Below are the code and all the weights of a small trained network. Each question names an input and a target symbol and asks about switching units off, where a switched-off unit gives its printed mean instead of its output.

import numpy as np


def w(rows, s, z=0):
    codes = np.array(rows[::2]) - 128.0
    scale = np.full(codes.shape[1], s)
    scale[-1] = z or s
    return codes * scale


def f(y):
    return y / 2 * (1 + np.tanh(0.7978845608 * (y + 0.044715 * y**3)))


def softmax(a):
    e = np.exp(a - a.max(-1, keepdims=True))
    return e / e.sum(-1, keepdims=True)


def log_softmax(a):
    a = a - a.max(-1, keepdims=True)
    return a - np.log(np.exp(a).sum(-1, keepdims=True))


def net(x, mask):
    ids = ['βδεζημξπτψω'.index(c) for c in x.split()]
    T = len(ids)
    res = E[ids] + P[:T]
    u = 0
    for l in range(2):
        r = res
        for j in range(3):
            rows = slice(4 * j, 4 * j + 4)
            q, k, v = (r @ M[l][rows].T for M in (Q, K, V))
            z = softmax(np.where(np.tri(T) > 0, q @ k.T / 4**0.5, -1e9)) @ v
            o = O[l][rows]
            res = res + np.where(mask[u + j], z, o[:, -1]) @ o[:, :-1]
        u += 3
        y = f(res @ A[l][:, :-1].T + A[l][:, -1])
        res = res + np.where(mask[u : u + 8], y, B[l][:, -1]) @ B[l][:, :-1]
        u += 8
    return log_softmax(res[-1] @ U[:, :-1].T + U[:, -1])


Q, K, V, O, A, B = {}, {}, {}, {}, {}, {}
E = w([
[134,126,204,190,52,102],'β',
[141,28,175,144,80,67],'δ',
[171,131,153,34,122,171],'ε',
[137,99,225,133,53,45],'ζ',
[204,117,144,166,155,24],'η',
[195,72,113,177,206,209],'μ',
[126,147,184,104,111,227],'ξ',
[125,105,208,245,196,128],'π',
[72,108,112,19,144,165],'τ',
[153,191,31,208,136,34],'ψ',
[28,55,48,18,190,173],'ω',
],0.011)
P = w([
[252,171,2,200,87,118],'0',
[208,142,92,160,119,76],'1',
[184,153,125,144,144,101],'2',
[180,143,160,123,159,101],'3',
[163,134,169,106,171,111],'4',
[92,140,211,148,166,148],'5',
[124,125,199,99,172,130],'6',
[37,117,229,155,158,176],'7',
[85,111,204,86,157,126],'8',
[96,123,242,111,132,167],'9',
],0.0059)
Q[0] = w([
[124,33,167,113,87,124],'L0H1',
[62,150,114,89,177,167],'L0H1',
[65,74,176,122,166,175],'L0H1',
[204,142,30,169,221,164],'L0H1',
[124,140,84,63,76,45],'L0H2',
[175,191,10,153,80,123],'L0H2',
[78,89,141,140,78,95],'L0H2',
[170,62,107,152,254,110],'L0H2',
[109,72,201,233,143,99],'L0H3',
[121,139,160,78,86,122],'L0H3',
[101,184,66,113,124,178],'L0H3',
[149,136,138,143,156,100],'L0H3',
],0.0078)
K[0] = w([
[75,122,121,138,193,180],'L0H1',
[174,131,165,178,97,161],'L0H1',
[137,95,203,172,190,147],'L0H1',
[248,144,59,146,113,120],'L0H1',
[166,159,160,117,96,90],'L0H2',
[160,205,49,95,112,112],'L0H2',
[116,176,177,191,105,99],'L0H2',
[186,87,133,121,163,166],'L0H2',
[109,113,212,170,114,113],'L0H3',
[90,99,126,93,122,146],'L0H3',
[98,53,52,73,131,125],'L0H3',
[147,157,154,165,105,131],'L0H3',
],0.011)
V[0] = w([
[122,120,184,162,76,153],'L0H1',
[102,68,118,79,103,71],'L0H1',
[136,160,149,138,100,75],'L0H1',
[132,67,77,56,108,125],'L0H1',
[164,165,93,102,106,102],'L0H2',
[85,183,137,151,106,24],'L0H2',
[98,82,114,93,178,197],'L0H2',
[122,195,134,92,89,134],'L0H2',
[2,110,70,91,134,194],'L0H3',
[180,114,92,140,108,125],'L0H3',
[109,135,155,65,132,119],'L0H3',
[141,158,144,154,110,102],'L0H3',
],0.009)
O[0] = w([
[238,154,139,126,68,83,134],'L0H1',
[58,24,91,188,136,123,88],'L0H1',
[216,83,40,145,131,124,123],'L0H1',
[2,77,122,198,170,138,102],'L0H1',
[18,91,117,122,113,142,112],'L0H2',
[129,69,127,106,51,107,70],'L0H2',
[167,242,113,158,162,107,126],'L0H2',
[91,130,81,133,63,144,76],'L0H2',
[146,221,150,145,63,108,1],'L0H3',
[49,119,132,107,158,203,159],'L0H3',
[85,112,149,162,54,88,98],'L0H3',
[139,100,92,130,184,139,146],'L0H3',
],0.0054,0.0051)
A[0] = w([
[72,195,189,75,136,40,41],'L0N1',
[192,95,236,122,182,67,202],'L0N2',
[132,145,211,250,147,63,254],'L0N3',
[172,115,6,223,227,156,138],'L0N4',
[165,144,85,58,191,254,152],'L0N5',
[178,144,77,205,210,41,157],'L0N6',
[218,161,66,52,88,191,115],'L0N7',
[72,187,141,74,142,190,183],'L0N8',
],0.0061,0.0029)
B[0] = w([
[206,124,183,173,158,100,125],'L0N1',
[128,137,67,79,171,170,254],'L0N2',
[152,90,1,140,181,144,206],'L0N3',
[137,176,139,175,229,20,209],'L0N4',
[83,97,225,136,154,138,224],'L0N5',
[185,155,32,148,171,105,187],'L0N6',
[60,125,170,178,40,131,151],'L0N7',
[100,169,146,65,167,153,169],'L0N8',
],0.0076,0.0063)
Q[1] = w([
[119,87,150,137,68,77],'L1H1',
[203,157,212,97,100,201],'L1H1',
[68,112,72,35,167,194],'L1H1',
[113,98,99,199,111,27],'L1H1',
[176,63,75,36,205,154],'L1H2',
[61,253,156,180,121,76],'L1H2',
[164,62,110,130,120,36],'L1H2',
[123,199,119,162,169,124],'L1H2',
[91,151,114,29,130,193],'L1H3',
[114,212,58,47,154,110],'L1H3',
[232,8,220,221,175,122],'L1H3',
[102,220,13,116,148,197],'L1H3',
],0.0053)
K[1] = w([
[120,146,87,136,87,110],'L1H1',
[151,74,104,102,84,219],'L1H1',
[251,75,127,164,162,136],'L1H1',
[102,114,118,131,47,43],'L1H1',
[226,163,66,134,126,134],'L1H2',
[194,3,197,131,150,167],'L1H2',
[101,183,111,28,114,202],'L1H2',
[186,105,182,14,190,117],'L1H2',
[128,137,208,75,185,219],'L1H3',
[191,144,192,159,143,183],'L1H3',
[173,118,42,140,50,24],'L1H3',
[101,162,192,214,242,176],'L1H3',
],0.0056)
V[1] = w([
[64,88,174,20,109,161],'L1H1',
[99,163,174,175,115,96],'L1H1',
[130,87,147,99,80,216],'L1H1',
[98,109,186,134,68,215],'L1H1',
[127,206,67,182,131,77],'L1H2',
[91,177,99,55,157,96],'L1H2',
[117,147,17,151,72,96],'L1H2',
[168,164,127,176,93,48],'L1H2',
[121,97,203,254,127,202],'L1H3',
[130,68,67,124,138,12],'L1H3',
[154,112,138,175,119,115],'L1H3',
[74,218,109,156,181,61],'L1H3',
],0.0069)
O[1] = w([
[80,128,66,100,173,87,46],'L1H1',
[167,144,202,136,161,108,97],'L1H1',
[102,113,90,141,124,67,34],'L1H1',
[107,118,115,118,150,21,2],'L1H1',
[154,169,112,193,48,152,171],'L1H2',
[104,155,103,137,99,253,162],'L1H2',
[141,115,126,225,72,99,81],'L1H2',
[117,130,162,229,54,65,103],'L1H2',
[107,105,213,168,139,49,121],'L1H3',
[159,79,68,128,127,155,167],'L1H3',
[128,72,152,112,109,81,125],'L1H3',
[214,110,161,158,159,156,185],'L1H3',
],0.006,0.0096)
A[1] = w([
[199,65,126,129,32,110,183],'L1N1',
[167,157,142,130,150,119,72],'L1N2',
[100,114,200,81,91,166,27],'L1N3',
[156,126,100,186,176,66,128],'L1N4',
[205,112,16,206,160,106,100],'L1N5',
[150,105,213,145,177,185,91],'L1N6',
[2,80,175,87,84,100,254],'L1N7',
[128,140,81,61,192,160,143],'L1N8',
],0.0082,0.0025)
B[1] = w([
[193,194,211,44,39,99,148],'L1N1',
[97,90,140,116,138,103,157],'L1N2',
[162,12,166,215,178,57,172],'L1N3',
[87,24,214,255,148,35,158],'L1N4',
[157,116,164,130,166,48,235],'L1N5',
[121,84,34,114,88,39,249],'L1N6',
[49,167,55,112,54,99,157],'L1N7',
[130,229,105,124,172,81,220],'L1N8',
],0.0062,0.015)
U = w([
[150,48,231,156,187,34,65],'β',
[161,174,53,83,147,82,230],'δ',
[195,254,118,93,145,203,102],'ε',
[102,92,60,93,159,195,145],'ζ',
[115,92,111,94,93,110,116],'η',
[104,68,62,92,86,69,3],'μ',
[169,122,207,125,71,143,57],'ξ',
[74,105,135,221,92,132,197],'π',
[87,188,229,141,84,5,102],'τ',
[121,183,114,67,133,222,219],'ψ',
[43,37,88,188,155,222,176],'ω',
],0.0066,0.0026)

Each question gives the input, a string of symbols that net reads in full, and the target symbol t.
The units are the heads (4 rows each of Q, K, V and O) and the neurons (one row each of A and B). Each row of codes is followed by its name. A weight is (code - 128) times the scale printed after its matrix; where a second scale follows, it is the last column's (O, A, B and U).
mask holds one flag per unit, layer by layer, with each layer's heads first. A switched-off unit (its flag False) gives its mean, the last column of its rows in O or B, instead of its output. The means were averaged over made-up inputs and are rounded, as every weight is.
A unit's drop is (log p(t) with every unit on - log p(t) with that unit switched off) / (log p(t) with every unit on - log p(t) with every unit switched off).
k most important neurons: the k neurons with the biggest drops, biggest first
top k neurons in layer l: the k neurons of layer l with the biggest drops, biggest first
which heads matter: for each layer, one digit per head in row order, 1 if its drop is at least 0.15 and else 0, layers parted by /
input μ ψ ξ μ μ β μ ξ τ, target β: which heads matter : 010 / 001
input ξ μ π δ, target ε: which heads matter : 000 / 000
input β ψ η ζ μ η ε ξ, target ω: which heads matter : 011 / 000
input μ π η η μ β ε η, target ε: 3 most important neurons : L0N4, L1N3, L0N2
input τ ψ π μ τ, target ξ: 2 most important neurons : L0N4, L0N6
input μ ξ η η π μ ξ π η μ, target ε: top neuron in layer 0 : L0N2
input ω μ τ β δ, target ζ: 2 most important neurons : L0N5, L1N4
input ξ ξ ε ξ, target τ: which heads matter : 000 / 101
input μ ε ζ π ζ, target ε: which heads matter : 100 / 000
input η η τ μ μ μ ω, target β: which heads matter : 110 / 101
input ξ ξ ζ ω ξ ξ μ μ, target δ: which heads matter : 100 / 010
input ψ τ μ δ η ε ε η μ, target δ: top 3 neurons in layer 1 : L1N6, L1N8, L1N3
input η η η ω, target ω: which heads matter : 110 / 100
input ψ ω β, target ω: which heads matter : 111 / 000
input π η ψ ζ, target ξ: top 2 neurons in layer 0 : L0N4, L0N6
input τ τ τ, target ψ: top 2 neurons in layer 1 : L1N6, L1N5
input ψ ψ τ η δ τ, target ω: which heads matter : 110 / 010
input μ π μ μ, target ε: which heads matter : 110 / 110
input π μ π, target δ: 3 most important neurons : L0N2, L1N6, L1N3
input μ ε η μ ε τ, target β: top 3 neurons in layer 0 : L0N5, L0N4, L0N3
input π π ξ τ η ξ ψ η μ η, target ε: 2 most important neurons : L0N2, L0N4
input τ π δ ω η ψ, target β: most important neuron : L1N5
input τ ξ μ, target β: top 2 neurons in layer 0 : L0N4, L0N6
input ψ ξ ω δ ξ β τ, target τ: 2 most important neurons : L0N3, L0N6
input π ε β ξ δ ζ η η, target δ: top 3 neurons in layer 0 : L0N2, L0N5, L0N4
input δ μ ψ η δ ε μ μ ω, target β: top 2 neurons in layer 0 : L0N4, L0N5
input β ξ π μ μ ξ ε, target β: 3 most important neurons : L1N3, L0N5, L0N2
